Below is a small trained network, with its code and all its weights. Each question gives an input and a target symbol and asks what happens when units are switched off, that is, made to give their printed mean instead of their output.

import numpy as np


def w(rows, s, z=0):
    codes = np.array(rows[::2]) - 128.0
    scale = np.full(codes.shape[1], s)
    scale[-1] = z or s
    return codes * scale


def f(y):
    return y / 2 * (1 + np.tanh(0.7978845608 * (y + 0.044715 * y**3)))


def softmax(a):
    e = np.exp(a - a.max(-1, keepdims=True))
    return e / e.sum(-1, keepdims=True)


def log_softmax(a):
    a = a - a.max(-1, keepdims=True)
    return a - np.log(np.exp(a).sum(-1, keepdims=True))


def net(x, mask):
    ids = ['ΔΞΦαβγεζηθλμστ'.index(c) for c in x.split()]
    T = len(ids)
    res = E[ids] + P[:T]
    r = res
    for j in range(3):
        rows = slice(4 * j, 4 * j + 4)
        q, k, v = (r @ M[0][rows].T for M in (Q, K, V))
        z = softmax(np.where(np.tri(T) > 0, q @ k.T / 4**0.5, -1e9)) @ v
        o = O[0][rows]
        res = res + np.where(mask[j], z, o[:, -1]) @ o[:, :-1]
    y = f(res @ A[0][:, :-1].T + A[0][:, -1])
    res = res + np.where(mask[3:19], y, B[0][:, -1]) @ B[0][:, :-1]
    return log_softmax(res[-1] @ U[:, :-1].T + U[:, -1])


Q, K, V, O, A, B = {}, {}, {}, {}, {}, {}
E = w([
[160,61,43],'Δ',
[97,148,100],'Ξ',
[168,131,212],'Φ',
[107,65,33],'α',
[98,134,4],'β',
[195,102,183],'γ',
[35,37,175],'ε',
[130,70,90],'ζ',
[216,92,132],'η',
[176,97,96],'θ',
[173,234,175],'λ',
[95,183,159],'μ',
[208,234,154],'σ',
[127,224,93],'τ',
],0.016)
P = w([
[253,94,169],'0',
[59,168,70],'1',
[251,86,193],'2',
[48,196,73],'3',
[241,113,203],'4',
[35,210,62],'5',
],0.006)
Q[0] = w([
[125,136,96],'H1',
[157,85,9],'H1',
[166,94,245],'H1',
[121,45,163],'H1',
[159,54,81],'H2',
[162,194,128],'H2',
[58,80,159],'H2',
[110,95,145],'H2',
[96,157,26],'H3',
[139,110,245],'H3',
[140,109,205],'H3',
[157,66,127],'H3',
],0.011)
K[0] = w([
[83,106,153],'H1',
[50,49,205],'H1',
[254,187,87],'H1',
[178,68,18],'H1',
[169,65,130],'H2',
[184,227,164],'H2',
[88,62,224],'H2',
[110,62,177],'H2',
[166,239,80],'H3',
[129,16,179],'H3',
[32,70,233],'H3',
[85,53,103],'H3',
],0.0081)
V[0] = w([
[49,188,124],'H1',
[110,118,67],'H1',
[26,48,235],'H1',
[110,133,216],'H1',
[86,167,143],'H2',
[153,87,131],'H2',
[52,150,210],'H2',
[68,17,166],'H2',
[44,159,118],'H3',
[158,254,172],'H3',
[125,40,41],'H3',
[95,137,53],'H3',
],0.0074)
O[0] = w([
[43,180,106,8],'H1',
[125,142,89,144],'H1',
[47,2,213,51],'H1',
[90,94,182,71],'H1',
[45,149,145,53],'H2',
[120,25,115,181],'H2',
[160,165,171,3],'H2',
[137,65,232,131],'H2',
[50,188,130,42],'H3',
[147,221,81,53],'H3',
[52,64,148,226],'H3',
[60,97,82,134],'H3',
],0.0048,0.0033)
A[0] = w([
[182,139,187,77],'N1',
[84,93,52,178],'N2',
[177,167,191,105],'N3',
[193,170,138,196],'N4',
[5,144,88,201],'N5',
[162,93,96,167],'N6',
[160,72,152,147],'N7',
[137,144,104,72],'N8',
[121,186,185,167],'N9',
[164,83,118,134],'N10',
[135,153,85,208],'N11',
[137,154,99,7],'N12',
[181,75,98,113],'N13',
[140,143,85,2],'N14',
[163,163,73,248],'N15',
[225,97,172,86],'N16',
],0.012,0.0049)
B[0] = w([
[208,33,121,162],'N1',
[113,26,93,226],'N2',
[157,40,51,164],'N3',
[145,124,53,217],'N4',
[255,80,188,196],'N5',
[66,178,111,230],'N6',
[112,146,192,244],'N7',
[164,113,120,136],'N8',
[57,68,161,154],'N9',
[68,175,132,224],'N10',
[101,137,86,199],'N11',
[151,71,169,136],'N12',
[58,182,157,250],'N13',
[131,31,131,138],'N14',
[112,141,80,255],'N15',
[187,197,194,249],'N16',
],0.008,0.0084)
U = w([
[24,121,101,3],'Δ',
[221,96,139,31],'Ξ',
[214,130,152,88],'Φ',
[196,92,91,66],'α',
[188,80,94,112],'β',
[196,205,152,78],'γ',
[143,77,183,183],'ε',
[102,91,96,203],'ζ',
[127,248,122,153],'η',
[58,176,97,164],'θ',
[123,168,78,166],'λ',
[73,197,171,171],'μ',
[128,172,57,109],'σ',
[160,132,89,209],'τ',
],0.011,0.0057)

Each question gives the input, a string of symbols that net reads in full, and the target symbol t.
The units are the heads (4 rows each of Q, K, V and O) and the neurons (one row each of A and B). Each row of codes is followed by its name. A weight is (code - 128) times the scale printed after its matrix; where a second scale follows, it is the last column's (O, A, B and U).
mask holds one flag per unit, heads first, then neurons. A switched-off unit (its flag False) gives its mean, the last column of its rows in O or B, instead of its output. The means were averaged over made-up inputs and are rounded, as every weight is.
A unit's drop is (log p(t) with every unit on - log p(t) with that unit switched off) / (log p(t) with every unit on - log p(t) with every unit switched off).
The circuit of an input: a set's keep is (log p(t) with only the set's units on - log p(t) with every unit switched off) / (log p(t) with every unit on - log p(t) with every unit switched off). Starting from the 12 units with the biggest drops (on a tie, the unit counted first), units are removed one at a time, each time the one whose removal leaves the highest keep (on an exact tie, the one counted first), for as long as the keep stays at least 0.8.
units of the circuit, in order: the units of the circuit, biggest drop first
k most important neurons: the k neurons with the biggest drops, biggest first
which heads matter: for each layer, one digit per head in row order, 1 if its drop is at least 0.15 and else 0, layers parted by /
drop when u is switched off: that unit's drop, to one decimal
input σ σ ε ε, target ε: which heads matter	010
input ε α ζ η η α, target ε: units of the circuit, in order	(H1 N5)
input ε θ Δ η ε μ, target ε: 2 most important neurons	(N5 N9)
input θ θ ζ Δ, target Δ: which heads matter	000
input α η ε θ, target ε: units of the circuit, in order	(H1 N15)
input γ ζ ζ ζ θ β, target β: 2 most important neurons	(N5 N2)
input θ ζ Δ η, target η: which heads matter	100
input τ ζ λ ζ Δ β, target α: which heads matter	000
input ζ ζ θ η Φ, target Ξ: units of the circuit, in order	(N1 N3 N16)
input ζ α ζ ζ η, target γ: 2 most important neurons	(N16 N2)
input ζ σ η σ ζ ζ, target σ: which heads matter	001
input α ζ β, target ζ: 3 most important neurons	(N2 N16 N5)
input η Φ Φ, target Ξ: 4 most important neurons	(N1 N3 N16 N4)
input θ η σ, target α: 3 most important neurons	(N3 N1 N4)
input ε ε ζ ε, target ε: which heads matter	000
input ζ ζ ζ ζ β, target ζ: drop when N16 is switched off	0.3
input ε ζ ε η ζ ζ, target ε: drop when H1 is switched off	0.5
input η τ β α, target β: drop when N5 is switched off	0.8
